Below are the code and all the weights of a small trained network. Each question names an input and a class and asks about switching units off, where a switched-off unit gives its printed mean instead of its output.

import numpy as np


def w(rows, s, z=0):
    codes = np.array(rows[::2]) - 128.0
    scale = np.full(codes.shape[1], s)
    scale[-1] = z or s
    return codes * scale


def f(y):
    return np.maximum(y, 0)


def log_softmax(a):
    a = a - a.max(-1, keepdims=True)
    return a - np.log(np.exp(a).sum(-1, keepdims=True))


def net(x, mask):
    res = np.array(x, float).reshape(1, 8) / 4 @ E
    y = f(res @ A[0][:, :-1].T + A[0][:, -1])
    res = res + np.where(mask, y, B[0][:, -1]) @ B[0][:, :-1]
    return log_softmax(res[-1] @ U[:, :-1].T + U[:, -1])


A, B = {}, {}
E = w([
[52,222,126,128,35,76,190,126],'x0',
[120,123,142,135,135,126,135,135],'x1',
[112,120,145,139,139,129,139,140],'x2',
[150,58,95,202,43,223,196,103],'x3',
[207,128,176,122,166,84,252,36],'x4',
[124,90,205,1,75,177,148,158],'x5',
[134,130,126,126,124,128,124,127],'x6',
[141,239,204,162,154,220,123,135],'x7',
],0.0059)
A[0] = w([
[89,158,145,124,78,116,142,131,104],'n0',
[45,124,88,157,89,186,1,200,16],'n1',
[120,162,134,83,169,90,77,166,8],'n2',
[53,205,131,144,30,75,172,129,36],'n3',
[129,142,121,151,148,97,118,141,52],'n4',
[128,131,107,211,149,76,132,110,88],'n5',
[98,108,166,58,88,164,112,149,117],'n6',
[156,94,110,193,60,213,177,126,78],'n7',
[135,83,129,124,151,138,104,117,113],'n8',
[153,163,151,99,172,68,126,111,126],'n9',
[103,153,121,137,99,116,143,132,38],'n10',
[158,112,127,139,144,139,111,137,144],'n11',
[97,166,137,68,187,68,79,171,1],'n12',
[82,21,68,96,105,34,127,124,133],'n13',
[204,134,148,132,160,116,209,74,113],'n14',
[147,92,135,132,162,164,89,118,83],'n15',
[126,168,64,254,170,86,91,114,39],'n16',
[176,77,132,130,184,153,98,137,76],'n17',
[168,76,143,130,197,188,71,124,83],'n18',
[135,79,99,197,57,193,148,147,94],'n19',
[131,175,148,121,158,139,109,140,56],'n20',
[133,236,175,153,152,244,110,120,163],'n21',
[136,96,191,6,86,158,147,138,87],'n22',
],0.0097,0.00097)
B[0] = w([
[122,125,93,94,158,125,138,152,163],'n0',
[191,163,149,188,160,60,232,64,254],'n1',
[87,101,155,107,122,124,109,70,189],'n2',
[105,131,34,66,195,111,129,169,203],'n3',
[130,111,126,121,127,158,122,112,152],'n4',
[157,133,146,130,137,200,123,134,189],'n5',
[157,119,136,134,149,204,133,134,206],'n6',
[72,111,164,97,132,105,73,55,221],'n7',
[112,149,99,112,123,120,130,155,169],'n8',
[97,113,148,140,123,113,128,61,186],'n9',
[109,124,101,111,143,131,129,146,150],'n10',
[117,149,110,107,139,125,130,138,158],'n11',
[82,97,155,102,118,137,91,48,208],'n12',
[137,137,163,181,30,95,88,222,245],'n13',
[158,154,137,177,138,63,190,96,211],'n14',
[106,135,93,96,151,121,140,151,177],'n15',
[168,116,152,105,140,254,126,148,230],'n16',
[98,139,71,99,146,107,138,157,196],'n17',
[96,144,57,72,152,117,138,164,216],'n18',
[83,107,169,94,131,124,87,58,216],'n19',
[118,112,141,135,91,107,105,130,162],'n20',
[139,101,136,168,25,85,87,224,226],'n21',
[177,142,132,163,158,235,122,126,246],'n22',
],0.018,0.008)
U = w([
[64,92,168,107,127,122,69,57,64],'0',
[178,128,143,139,153,244,119,146,105],'1',
[89,144,45,84,173,104,138,182,95],'2',
[170,156,147,178,143,73,203,92,252],'3',
[128,115,146,169,51,100,71,203,111],'4',
],0.011,0.0016)

Each question gives the input, the list of numbers given to net, and the class t.
The units are the neurons (one row each of A and B). Each row of codes is followed by its name. A weight is (code - 128) times the scale printed after its matrix; where a second scale follows, it is the last column's (A, B and U).
mask holds one flag per neuron, in row order. A switched-off neuron (its flag False) gives its mean, the last column of its row in B, instead of its output. The means were averaged over made-up inputs and are rounded, as every weight is.
A unit's drop is (log p(t) with every unit on - log p(t) with that unit switched off) / (log p(t) with every unit on - log p(t) with every unit switched off).
The circuit of an input: a set's keep is (log p(t) with only the set's units on - log p(t) with every unit switched off) / (log p(t) with every unit on - log p(t) with every unit switched off). Starting from the 12 units with the biggest drops (on a tie, the unit counted first), units are removed one at a time, each time the one whose removal leaves the highest keep (on an exact tie, the one counted first), for as long as the keep stays at least 0.8.
units of the circuit, in order: the units of the circuit, biggest drop first
most important unit: the unit with the biggest drop
top k neurons: the k neurons with the biggest drops, biggest first
drop when u is switched off: that unit's drop, to one decimal
input [-4,-8,-4,4,-5,-3,5,-2], class 3: top 3 neurons => n1, n12, n3
input [-2,1,-6,-8,8,1,-7,-1], class 0: top 2 neurons => n1, n12
input [4,-8,1,-3,-2,8,-1,2], class 1: most important unit => n22
input [6,1,-4,-1,-5,8,0,4], class 1: top 2 neurons => n22, n6
input [-5,0,-4,2,8,7,8,-2], class 3: top 2 neurons => n14, n16
input [-2,-2,6,2,6,0,4,3], class 3: top 2 neurons => n14, n13
input [-6,8,-6,-8,7,-3,0,-2], class 0: top 4 neurons => n1, n12, n9, n2
input [1,3,-3,-2,2,-1,0,-6], class 4: top 2 neurons => n13, n1
input [8,3,8,8,7,7,-8,-7], class 0: top 4 neurons => n7, n19, n1, n18
input [-4,1,-2,7,-3,7,2,0], class 0: top 3 neurons => n7, n19, n16
input [-7,1,-4,-4,5,-7,7,-4], class 1: top 2 neurons => n16, n5
input [8,-2,-6,-3,-2,6,0,-5], class 2: top 3 neurons => n3, n16, n0
input [-3,-6,-8,-8,-5,5,2,6], class 0: top 2 neurons => n12, n2
input [-8,1,-2,-7,8,2,3,-4], class 2: units of the circuit, in order => n18
input [-4,2,1,2,4,2,4,-3], class 2: top 2 neurons => n1, n21
input [8,-3,-1,-1,0,8,1,-3], class 1: top 4 neurons => n22, n6, n18, n17
input [7,4,-2,3,-3,5,-7,8], class 4: top 4 neurons => n21, n18, n17, n15
input [0,2,2,-2,-4,-3,-6,6], class 4: drop when n20 is switched off => 0.0
input [-4,-3,4,-3,-7,-1,7,4], class 3: drop when n1 is switched off => 1.7
input [1,-2,6,7,-5,2,7,8], class 4: drop when n12 is switched off => 0.6
input [6,7,-3,-1,-1,-5,-5,-2], class 2: drop when n18 is switched off => -0.1
input [-3,4,6,3,5,1,1,2], class 3: units of the circuit, in order => n14
